Below are the code and all the weights of a small trained network. Each question names an input and a class and asks about switching units off, where a switched-off unit gives its printed mean instead of its output.

import numpy as np


def w(rows, s, z=0):
    codes = np.array(rows[::2]) - 128.0
    scale = np.full(codes.shape[1], s)
    scale[-1] = z or s
    return codes * scale


def f(y):
    return y / 2 * (1 + np.tanh(0.7978845608 * (y + 0.044715 * y**3)))


def log_softmax(a):
    a = a - a.max(-1, keepdims=True)
    return a - np.log(np.exp(a).sum(-1, keepdims=True))


def net(x, mask):
    res = np.array(x, float).reshape(1, 8) / 4 @ E
    y = f(res @ A[0][:, :-1].T + A[0][:, -1])
    res = res + np.where(mask, y, B[0][:, -1]) @ B[0][:, :-1]
    return log_softmax(res[-1] @ U[:, :-1].T + U[:, -1])


A, B = {}, {}
E = w([
[162,240,143,129,25,192,209,196,160,129,157,197],'x0',
[71,89,36,69,39,123,165,105,75,236,44,182],'x1',
[159,169,117,132,125,49,192,209,139,97,107,210],'x2',
[183,235,61,110,156,99,95,67,155,177,54,102],'x3',
[221,137,183,64,117,111,124,93,39,12,152,80],'x4',
[197,100,154,226,246,128,123,58,134,141,164,104],'x5',
[116,54,185,66,137,122,208,227,203,94,113,168],'x6',
[161,56,101,173,1,64,142,184,130,144,149,126],'x7',
],0.0089)
A[0] = w([
[164,143,104,204,145,138,109,99,164,254,153,65,123],'N0',
[204,179,192,167,113,109,223,104,93,159,183,175,198],'N1',
[75,225,116,143,161,168,153,154,147,145,95,141,217],'N2',
[142,91,87,129,190,23,95,127,127,128,71,96,189],'N3',
[151,189,82,136,161,81,138,138,116,137,83,140,185],'N4',
[70,75,115,58,70,171,76,116,50,110,82,88,255],'N5',
],0.0083,0.0049)
B[0] = w([
[94,124,106,178,120,161,2,180,147,124,54,89,236],'N0',
[234,84,111,157,87,188,133,192,89,64,108,193,225],'N1',
[87,186,132,79,155,200,82,117,194,144,207,223,236],'N2',
[107,107,71,147,164,29,134,107,117,120,168,122,225],'N3',
[210,208,42,69,164,96,170,72,143,145,70,182,198],'N4',
[89,119,117,105,88,136,196,95,93,181,210,32,247],'N5',
],0.0092,0.011)
U = w([
[166,125,33,142,164,48,126,67,91,159,78,165,29],'0',
[165,237,123,75,116,176,108,115,104,73,143,167,6],'1',
[121,135,90,210,103,157,53,130,147,136,40,86,27],'2',
[75,105,98,65,12,76,215,199,141,174,100,151,136],'3',
[153,88,126,140,153,167,112,53,45,160,167,42,163],'4',
[193,100,117,183,74,146,186,181,83,69,120,172,91],'5',
[148,56,192,157,191,93,154,170,160,24,169,89,246],'6',
[94,100,118,152,174,171,132,139,155,194,151,195,129],'7',
],0.011,0.0027)

Each question gives the input, the list of numbers given to net, and the class t.
The units are the neurons (one row each of A and B). Each row of codes is followed by its name. A weight is (code - 128) times the scale printed after its matrix; where a second scale follows, it is the last column's (A, B and U).
mask holds one flag per neuron, in row order. A switched-off neuron (its flag False) gives its mean, the last column of its row in B, instead of its output. The means were averaged over made-up inputs and are rounded, as every weight is.
A unit's drop is (log p(t) with every unit on - log p(t) with that unit switched off) / (log p(t) with every unit on - log p(t) with every unit switched off).
The circuit of an input: a set's keep is (log p(t) with only the set's units on - log p(t) with every unit switched off) / (log p(t) with every unit on - log p(t) with every unit switched off). Starting from all 6 units, units are removed one at a time, each time the one whose removal leaves the highest keep (on an exact tie, the one counted first), for as long as the keep stays at least 0.8.
circuit, biggest first: the units of the circuit, biggest drop first
k most important neurons: the k neurons with the biggest drops, biggest first
drop when u is switched off: that unit's drop, to one decimal
input [0,-1,7,-3,6,2,1,-6], class 5: 2 most important neurons : (N1, N2)
input [3,-3,4,7,-6,2,1,-1], class 1: 2 most important neurons : (N2, N4)
input [-6,8,-4,4,0,-2,5,-3], class 4: most important neuron : (N5)
input [-5,-6,0,-3,-6,1,-5,-8], class 2: 2 most important neurons : (N0, N5)
input [1,0,-7,7,5,-6,-2,-6], class 4: 2 most important neurons : (N5, N1)
input [1,4,8,1,-3,-5,2,-6], class 1: 2 most important neurons : (N2, N4)
input [4,-2,2,7,-8,8,1,-6], class 1: circuit, biggest first : (N2, N4)
input [7,6,1,2,-7,-4,-5,-7], class 1: circuit, biggest first : (N4, N2)
input [-3,-1,5,5,5,-2,5,-5], class 0: circuit, biggest first : (N3, N4)
input [7,-3,0,-7,0,0,-4,-3], class 5: 2 most important neurons : (N1, N4)
input [-8,-2,-2,7,5,1,-6,-2], class 0: 2 most important neurons : (N3, N4)
input [3,3,2,-1,7,0,1,-2], class 5: drop when N2 is switched off : 0.2
input [8,-5,-4,-6,5,7,8,-2], class 5: drop when N1 is switched off : 0.9
input [-3,-2,0,4,1,5,-4,8], class 2: drop when N0 is switched off : 2.7
input [2,2,-4,6,-5,4,-2,-6], class 2: drop when N5 is switched off : 0.0
input [7,8,-3,1,-8,-5,-1,-7], class 7: most important neuron : (N2)
